Below are the code and all the weights of a small trained network. Each question names an input and a class and asks about switching units off, where a switched-off unit gives its printed mean instead of its output.

import numpy as np


def w(rows, s, z=0):
    codes = np.array(rows[::2]) - 128.0
    scale = np.full(codes.shape[1], s)
    scale[-1] = z or s
    return codes * scale


def f(y):
    return np.maximum(y, 0)


def log_softmax(a):
    a = a - a.max(-1, keepdims=True)
    return a - np.log(np.exp(a).sum(-1, keepdims=True))


def net(x, mask):
    res = np.array(x, float).reshape(1, 7) / 4 @ E
    y = f(res @ A[0][:, :-1].T + A[0][:, -1])
    res = res + np.where(mask, y, B[0][:, -1]) @ B[0][:, :-1]
    return log_softmax(res[-1] @ U[:, :-1].T + U[:, -1])


A, B = {}, {}
E = w([
[69,137,46,95],'x0',
[215,158,146,131],'x1',
[54,118,117,137],'x2',
[145,250,99,155],'x3',
[161,94,16,134],'x4',
[93,209,198,4],'x5',
[155,130,126,173],'x6',
],0.011)
A[0] = w([
[156,117,204,144,128],'neuron 0',
[153,63,82,115,236],'neuron 1',
[88,112,93,163,129],'neuron 2',
[169,176,90,171,200],'neuron 3',
[88,131,200,43,112],'neuron 4',
[191,44,101,125,196],'neuron 5',
[113,130,196,53,170],'neuron 6',
[116,105,87,129,201],'neuron 7',
[80,117,127,154,38],'neuron 8',
[84,128,145,34,158],'neuron 9',
[107,174,127,113,4],'neuron 10',
[16,127,113,157,176],'neuron 11',
[104,114,128,149,103],'neuron 12',
[154,149,251,147,82],'neuron 13',
[102,140,168,139,28],'neuron 14',
[153,175,68,169,223],'neuron 15',
[84,104,89,176,121],'neuron 16',
[74,115,115,87,166],'neuron 17',
[178,153,194,177,212],'neuron 18',
[57,109,117,145,113],'neuron 19',
[187,115,203,202,210],'neuron 20',
[155,63,109,129,193],'neuron 21',
[169,209,113,134,100],'neuron 22',
],0.014,0.0035)
B[0] = w([
[57,84,209,158,200],'neuron 0',
[159,84,156,228,214],'neuron 1',
[89,124,25,153,179],'neuron 2',
[196,102,140,46,216],'neuron 3',
[88,231,157,106,251],'neuron 4',
[158,80,144,193,227],'neuron 5',
[101,216,252,177,242],'neuron 6',
[136,75,78,158,182],'neuron 7',
[89,137,104,136,152],'neuron 8',
[165,254,134,171,236],'neuron 9',
[203,164,150,125,167],'neuron 10',
[90,148,5,138,206],'neuron 11',
[118,100,93,102,148],'neuron 12',
[34,80,216,111,247],'neuron 13',
[100,119,152,130,158],'neuron 14',
[229,106,83,76,221],'neuron 15',
[103,173,60,171,191],'neuron 16',
[131,159,81,135,189],'neuron 17',
[103,60,169,57,231],'neuron 18',
[94,139,84,171,177],'neuron 19',
[81,60,150,110,238],'neuron 20',
[168,113,167,165,198],'neuron 21',
[204,111,141,25,219],'neuron 22',
],0.0079,0.013)
U = w([
[167,76,144,175,99],'0',
[42,83,214,70,34],'1',
[224,129,134,39,143],'2',
[174,84,114,163,250],'3',
[93,140,43,160,82],'4',
[126,253,179,101,151],'5',
],0.011,0.0025)

Each question gives the input, the list of numbers given to net, and the class t.
The units are the neurons (one row each of A and B). Each row of codes is followed by its name. A weight is (code - 128) times the scale printed after its matrix; where a second scale follows, it is the last column's (A, B and U).
mask holds one flag per neuron, in row order. A switched-off neuron (its flag False) gives its mean, the last column of its row in B, instead of its output. The means were averaged over made-up inputs and are rounded, as every weight is.
A unit's drop is (log p(t) with every unit on - log p(t) with that unit switched off) / (log p(t) with every unit on - log p(t) with every unit switched off).
The circuit of an input: a set's keep is (log p(t) with only the set's units on - log p(t) with every unit switched off) / (log p(t) with every unit on - log p(t) with every unit switched off). Starting from the 12 units with the biggest drops (on a tie, the unit counted first), units are removed one at a time, each time the one whose removal leaves the highest keep (on an exact tie, the one counted first), for as long as the keep stays at least 0.8.
circuit, biggest first: the units of the circuit, biggest drop first
top k neurons: the k neurons with the biggest drops, biggest first
drop of u: that unit's drop, to one decimal
input [1,4,6,7,-8,-8,-8], class 3: circuit, biggest first : [neuron 4]
input [1,6,-8,5,-4,-1,8], class 2: top 4 neurons : [neuron 22; neuron 15; neuron 3; neuron 6]
input [3,-3,2,-7,7,-2,2], class 4: top 3 neurons : [neuron 16; neuron 2; neuron 11]
input [-8,4,-8,6,2,-3,-2], class 2: top 4 neurons : [neuron 15; neuron 22; neuron 3; neuron 6]
input [-8,-2,3,8,-4,7,1], class 1: top 3 neurons : [neuron 13; neuron 18; neuron 0]
input [-3,8,-4,1,4,-4,5], class 2: top 2 neurons : [neuron 3; neuron 15]
input [-6,-4,7,-5,4,-5,1], class 4: top 2 neurons : [neuron 16; neuron 2]
input [-1,6,-4,2,-7,3,-6], class 1: top 2 neurons : [neuron 13; neuron 18]
input [6,2,-7,-6,0,-2,-2], class 0: drop of neuron 1 : 0.2
input [-6,-6,-4,-2,5,2,-5], class 0: drop of neuron 22 : 0.1
input [3,7,0,-2,8,1,-3], class 3: drop of neuron 4 : 0.1
